Look-ups in named tables: a row name and a column name give one cell, copied from the table.

vuramav =
         nodu  zumuzo  razot  mim
sagi      218      90     62  115
nur       217      90     62  115
bune      217      90     62  115
bofefum    32     158    185  133
tutozu     39     162    189  138
buva       39     162    189  138
kapu      217      89     61  114
gofivu     37     161    189  137
zav        37     162    189  137
tinavi     36     161    189  137
kupo       35     160    187  135
suzoru    218      90     62  115
dozesiv   218      90     62  115

sagi, nodu: 218
dozesiv, mim: 115
buva, zumuzo: 162
buva, nodu: 39
sagi, razot: 62
bune, razot: 62
tutozu, nodu: 39
buva, mim: 138
gofivu, zumuzo: 161
tinavi, razot: 189
kupo, mim: 135
nur, nodu: 217
tutozu, zumuzo: 162
bofefum, mim: 133
tinavi, nodu: 36
kapu, mim: 114
sagi, zumuzo: 90

sis =
	ginip	maf	pafu	rok	pib	fosik	volapa	vuk
nog	108	211	173	234	65	247	148	211
susum	104	209	170	233	60	246	145	209
res	108	212	174	236	65	249	149	212
dofev	170	62	102	38	215	24	128	62
kabifu	99	205	166	229	55	242	141	205
dez	99	205	166	229	55	242	141	205
mekevon	106	211	172	234	62	248	147	211
ton	170	63	103	39	215	25	128	63
ziz	104	209	170	232	60	245	145	209
riketin	170	63	102	38	215	25	128	62
vev	170	63	102	38	214	25	128	62

vuk of res: 212
rok of vev: 38
pib of mekevon: 62
ginip of susum: 104
rok of dofev: 38
rok of ziz: 232
pafu of dofev: 102
maf of res: 212
pafu of nog: 173
rok of riketin: 38
pafu of vev: 102
maf of kabifu: 205
volapa of susum: 145
ginip of kabifu: 99
rok of mekevon: 234
ginip of ziz: 104
Row with the largest fosik: res

votikaz =
	ros	fameb	magikeb	moti	davumir	lut	gogel	pel	mok	ravus
zivido	73	103	84	104	90	96	104	114	56	96
vetokem	77	103	81	59	104	194	101	75	101	89
temur	100	95	84	78	70	136	103	41	75	99
likas	79	101	129	89	100	130	94	102	120	76
nibafim	107	80	65	81	85	103	68	132	98	99
susit	76	88	102	104	83	135	75	57	128	105
vis	78	56	95	83	90	175	102	109	89	83
fad	86	96	80	89	86	151	125	95	101	68
lidunun	104	90	67	60	116	89	94	40	144	69
mef	91	94	83	60	114	169	109	123	93	88
gagem	93	70	96	106	72	48	71	109	86	120
poga	106	74	94	94	93	107	70	71	89	75

vetokem, ravus => 89
nibafim, mok => 98
lidunun, gogel => 94
gagem, pel => 109
fad, ravus => 68
mef, pel => 123
temur, magikeb => 84
temur, davumir => 70
likas, pel => 102
zivido, pel => 114
temur, ros => 100
lidunun, moti => 60
fad, ros => 86
vetokem, lut => 194
zivido, mok => 56
susit, lut => 135
susit, davumir => 83
vetokem, davumir => 104
nibafim, lut => 103

mit =
         fik  vobu  zap  nad  ruga  zuko  bopira  pez  lus  dib
nudug    139    99  152  163   124   166     158  195  144  134
fur      167   129  173  169   125   179     155  142  148  126
nud      129   174  109  116   164    82     131  132  131  169
vom      118   146  127  121   163   135     133  158  153  160
mif      162   122  173  172   126   188     159  155  151  126
fuzor    127   210   97  103   190    61     123  103  130  186
ladab    126   159  156  121   171   204     129  130  186  144
lovi     141   150  126  133   143    93     138  140  127  157
nolun    137   186  127  126   179   124     135  119  147  166
busim    173    88  193  186    91   209     165  170  151  102
vuzadir  139   127  181  152   152   246     147  156  189  127
bamas    139   160  152  138   166   176     140  133  165  149

What is the vobu of busim in mit?
88
What is the dib of lovi in mit?
157
What is the pez of mif in mit?
155
What is the fik of busim in mit?
173
What is the zuko of mif in mit?
188
What is the nad of bamas in mit?
138
What is the fik of ladab in mit?
126
What is the vobu of ladab in mit?
159
What is the dib of vuzadir in mit?
127
What is the zuko of fur in mit?
179
What is the pez of nud in mit?
132
What is the nad of fur in mit?
169
Row with the largest lus: vuzadir

Table sirule
|  | fid | ruf | zusomeb | rur | sezafiv | vovute | kepepe | tif |
|---|---|---|---|---|---|---|---|---|
| zigupu | -0.47 | 0.17 | 0.26 | 0.07 | 0.58 | -0.13 | 0.38 | 0.49 |
| takelam | -0.51 | -0.55 | -0.27 | -0.01 | -0.02 | 0.28 | 0.11 | 0.11 |
| tapu | -0.54 | -0.51 | -0.26 | -0.02 | -0.07 | 0.20 | 0.05 | 0.12 |
| darukik | 0.26 | 0.38 | -0.35 | -0.56 | -0.07 | 0.21 | 0.03 | 0.01 |
| rubipu | -0.32 | -0.10 | -0.57 | 0.01 | -0.18 | 0.14 | 0.30 | 0.01 |
| div | -0.69 | 0.01 | 0.34 | -0.26 | 0.37 | -0.13 | 0.18 | 0.44 |
| dom | -0.32 | -0.15 | -0.55 | -0.01 | -0.17 | 0.14 | 0.26 | 0.05 |

What is the zusomeb of rubipu in sirule? -0.57
What is the tif of darukik in sirule? 0.01
What is the vovute of rubipu in sirule? 0.14
What is the ruf of rubipu in sirule? -0.10
What is the ruf of tapu in sirule? -0.51
What is the vovute of darukik in sirule? 0.21
What is the rur of rubipu in sirule? 0.01
What is the zusomeb of tapu in sirule? -0.26
What is the vovute of tapu in sirule? 0.20
What is the fid of zigupu in sirule? -0.47
What is the sezafiv of div in sirule? 0.37
What is the sezafiv of rubipu in sirule? -0.18
What is the kepepe of dom in sirule? 0.26
What is the ruf of zigupu in sirule? 0.17
What is the ruf of darukik in sirule? 0.38
What is the vovute of takelam in sirule? 0.28
What is the fid of tapu in sirule? -0.54
What is the kepepe of darukik in sirule? 0.03
What is the fid of dom in sirule? -0.32

zal =
	bug	mun	vitu	dafi
zipip	883	687	237	803
rebila	338	450	874	424
dom	569	725	465	485

zipip, dafi: 803
rebila, vitu: 874
rebila, bug: 338
zipip, bug: 883
rebila, dafi: 424
zipip, vitu: 237
rebila, mun: 450
zipip, mun: 687
dom, bug: 569
dom, mun: 725
dom, dafi: 485
dom, vitu: 465

Table gosunu
columns: ked, raf, reg, ges, toso, zod
dilazu: [5.9, 5.5, 5.9, 5.6, 4.3, 5.8]
sig: [5.4, 3.6, 5.5, 5.6, 1.9, 5.2]
sazemis: [5.4, 7.4, 5.7, 5.7, 9.3, 5.3]

sazemis, reg => 5.7
sazemis, ked => 5.4
sig, raf => 3.6
dilazu, ges => 5.6
sig, zod => 5.2
dilazu, toso => 4.3
sig, ges => 5.6
sazemis, zod => 5.3
sazemis, toso => 9.3
dilazu, zod => 5.8
dilazu, reg => 5.9
dilazu, raf => 5.5
sig, toso => 1.9
sazemis, ges => 5.7
sig, reg => 5.5
sazemis, raf => 7.4
sig, ked => 5.4
Which row has the largest zod? dilazu

nubibuz =
	leb	novuka	vano	sulu	sivok	luvaf	dopomeb	nivi	pidemis	rin
figiv	-2.376	-1.796	1.935	-2.538	2.638	0.473	-2.724	2.303	1.648	-8.130
nidune	-0.818	-1.158	6.999	1.802	2.565	-0.683	-0.645	1.582	1.307	-5.179
dupebek	-0.744	-1.553	-4.749	-4.352	-3.715	0.577	-6.141	3.042	0.107	-4.887
kur	-1.969	-0.278	-5.064	-2.861	5.379	1.338	5.677	-3.093	1.378	-2.042
sopomek	-3.169	2.824	-0.912	1.475	2.196	-3.649	4.356	-2.793	-1.336	6.374
gori	4.665	-2.140	-3.132	0.121	-0.583	3.497	5.165	-4.866	1.457	-1.046
zolov	-2.663	2.098	-1.311	1.449	1.418	-3.489	3.912	-3.678	-2.530	7.017
besapub	6.143	-2.408	-0.591	1.361	-4.715	2.973	2.326	-6.214	-3.283	3.199
bipazu	5.826	-3.148	1.890	1.592	-6.728	2.386	-2.361	-1.271	-1.537	-1.290
kedu	-3.286	-1.242	1.953	-2.064	3.724	-0.068	-1.863	2.296	1.994	-8.401
kuf	-7.830	2.251	3.506	0.943	2.959	-6.362	-1.929	3.444	-0.063	1.788
lalon	1.335	-2.822	-7.141	-5.824	-4.875	2.300	-4.502	-0.589	-1.622	-2.840
felen	4.226	-0.820	-0.081	2.907	-2.482	1.255	4.701	-4.657	-0.639	3.681

kedu, leb -> -3.286
gori, rin -> -1.046
nidune, nivi -> 1.582
sopomek, nivi -> -2.793
kedu, nivi -> 2.296
kur, luvaf -> 1.338
zolov, novuka -> 2.098
kur, pidemis -> 1.378
besapub, pidemis -> -3.283
bipazu, pidemis -> -1.537
kuf, sivok -> 2.959
kuf, luvaf -> -6.362
Which row has the largest dopomeb? kur

